Below are the code and all the weights of a small trained network. Each question names an input and a class and asks about switching units off, where a switched-off unit gives its printed mean instead of its output.

import numpy as np


def w(rows, s, z=0):
    codes = np.array(rows[::2]) - 128.0
    scale = np.full(codes.shape[1], s)
    scale[-1] = z or s
    return codes * scale


def f(y):
    return y / 2 * (1 + np.tanh(0.7978845608 * (y + 0.044715 * y**3)))


def log_softmax(a):
    a = a - a.max(-1, keepdims=True)
    return a - np.log(np.exp(a).sum(-1, keepdims=True))


def net(x, mask):
    res = np.array(x, float).reshape(1, 7) / 4 @ E
    y = f(res @ A[0][:, :-1].T + A[0][:, -1])
    res = res + np.where(mask, y, B[0][:, -1]) @ B[0][:, :-1]
    return log_softmax(res[-1] @ U[:, :-1].T + U[:, -1])


A, B = {}, {}
E = w([
[203,106,115,128,211,134,154,157,139,190,1],'x0',
[174,191,102,162,213,56,126,93,209,226,181],'x1',
[141,242,170,101,142,187,81,135,205,122,197],'x2',
[38,157,26,201,86,158,86,230,42,175,48],'x3',
[28,88,136,122,137,73,231,126,55,27,95],'x4',
[184,191,184,43,74,70,213,116,148,93,175],'x5',
[84,116,61,226,122,213,128,79,227,111,141],'x6',
],0.0075)
A[0] = w([
[141,93,165,94,142,163,147,214,47,83,151,224],'N1',
[142,121,154,69,168,39,205,117,123,224,127,195],'N2',
[64,190,114,127,150,121,161,169,182,136,255,236],'N3',
[69,125,74,159,146,113,105,179,107,171,110,19],'N4',
[135,47,72,132,123,108,196,98,173,113,71,150],'N5',
[99,153,159,112,43,101,128,195,27,68,57,199],'N6',
[70,41,112,132,84,152,130,104,115,80,129,254],'N7',
],0.008,0.0034)
B[0] = w([
[29,157,61,120,49,68,1,132,115,160,139,207],'N1',
[131,65,168,14,146,90,137,175,132,114,167,216],'N2',
[122,86,123,137,87,170,124,169,122,105,217,235],'N3',
[62,179,65,114,115,151,45,61,45,122,16,180],'N4',
[180,91,185,68,250,172,91,169,228,139,129,183],'N5',
[111,81,90,144,37,27,164,146,95,72,81,252],'N6',
[94,43,144,87,127,72,109,218,142,127,136,213],'N7',
],0.008,0.011)
U = w([
[122,52,188,80,160,77,161,124,112,102,114,228],'0',
[211,118,90,159,203,203,55,193,191,208,92,213],'1',
[80,134,85,204,192,161,110,131,64,126,47,34],'2',
[142,139,179,118,173,140,206,64,147,42,135,2],'3',
[143,169,190,120,104,120,175,44,39,18,52,1],'4',
[165,198,180,126,64,170,165,73,203,93,179,45],'5',
[56,147,45,193,2,88,117,165,12,106,77,199],'6',
],0.0084,0.0055)

Each question gives the input, the list of numbers given to net, and the class t.
The units are the neurons (one row each of A and B). Each row of codes is followed by its name. A weight is (code - 128) times the scale printed after its matrix; where a second scale follows, it is the last column's (A, B and U).
mask holds one flag per neuron, in row order. A switched-off neuron (its flag False) gives its mean, the last column of its row in B, instead of its output. The means were averaged over made-up inputs and are rounded, as every weight is.
A unit's drop is (log p(t) with every unit on - log p(t) with that unit switched off) / (log p(t) with every unit on - log p(t) with every unit switched off).
The circuit of an input: a set's keep is (log p(t) with only the set's units on - log p(t) with every unit switched off) / (log p(t) with every unit on - log p(t) with every unit switched off). Starting from all 7 units, units are removed one at a time, each time the one whose removal leaves the highest keep (on an exact tie, the one counted first), for as long as the keep stays at least 0.8.
circuit, biggest first: the units of the circuit, biggest drop first
k most important neurons: the k neurons with the biggest drops, biggest first
drop when u is switched off: that unit's drop, to one decimal
input [-4,6,-4,3,-3,3,1], class 5: circuit, biggest first -> (N6; N1; N7)
input [5,6,7,-6,-3,2,8], class 5: 2 most important neurons -> (N5; N3)
input [4,-4,-7,-3,-4,0,0], class 1: circuit, biggest first -> (N5; N6)
input [6,-3,-8,-3,-2,-2,0], class 1: circuit, biggest first -> (N5)
input [-1,-1,-4,6,-4,-6,7], class 2: circuit, biggest first -> (N6; N4; N1)
input [2,-7,-6,-2,1,-5,2], class 0: 2 most important neurons -> (N5; N7)
input [4,-3,7,1,2,6,2], class 5: circuit, biggest first -> (N6; N7)
input [2,1,-7,6,-4,-7,5], class 2: circuit, biggest first -> (N4; N5; N6)
input [-2,5,0,3,0,5,-4], class 0: 3 most important neurons -> (N2; N1; N4)
input [-7,0,4,2,-5,5,-5], class 5: circuit, biggest first -> (N4; N7)
input [5,-7,-6,2,6,0,6], class 0: 3 most important neurons -> (N5; N7; N3)
input [4,-4,2,-3,-3,3,2], class 5: circuit, biggest first -> (N7; N5; N6)
input [2,-2,2,-8,-4,-2,2], class 5: 2 most important neurons -> (N7; N5)
input [7,1,-1,7,4,6,8], class 2: 2 most important neurons -> (N4; N5)
input [2,6,5,-5,6,0,0], class 3: circuit, biggest first -> (N7)
input [-7,5,4,-3,6,8,-3], class 5: 4 most important neurons -> (N7; N3; N6; N5)
input [0,6,1,2,-1,-2,-1], class 1: 2 most important neurons -> (N6; N1)
input [2,-1,-2,-7,0,-7,-3], class 1: 3 most important neurons -> (N6; N5; N7)
input [-4,2,-5,3,7,3,7], class 0: 3 most important neurons -> (N5; N1; N7)
input [-8,5,4,0,6,3,5], class 5: 2 most important neurons -> (N6; N1)
input [6,-8,8,-7,6,-2,-1], class 6: circuit, biggest first -> (N1)
input [1,-4,-3,1,7,-1,8], class 0: 2 most important neurons -> (N5; N7)
input [-3,-3,5,5,-8,8,-2], class 5: 3 most important neurons -> (N4; N1; N7)
input [-2,-1,-8,-6,-6,-8,-2], class 1: drop when N6 is switched off -> 0.6
input [-1,-3,4,-8,5,4,2], class 5: drop when N6 is switched off -> 0.5
input [7,-5,1,0,0,5,8], class 1: drop when N6 is switched off -> 0.1
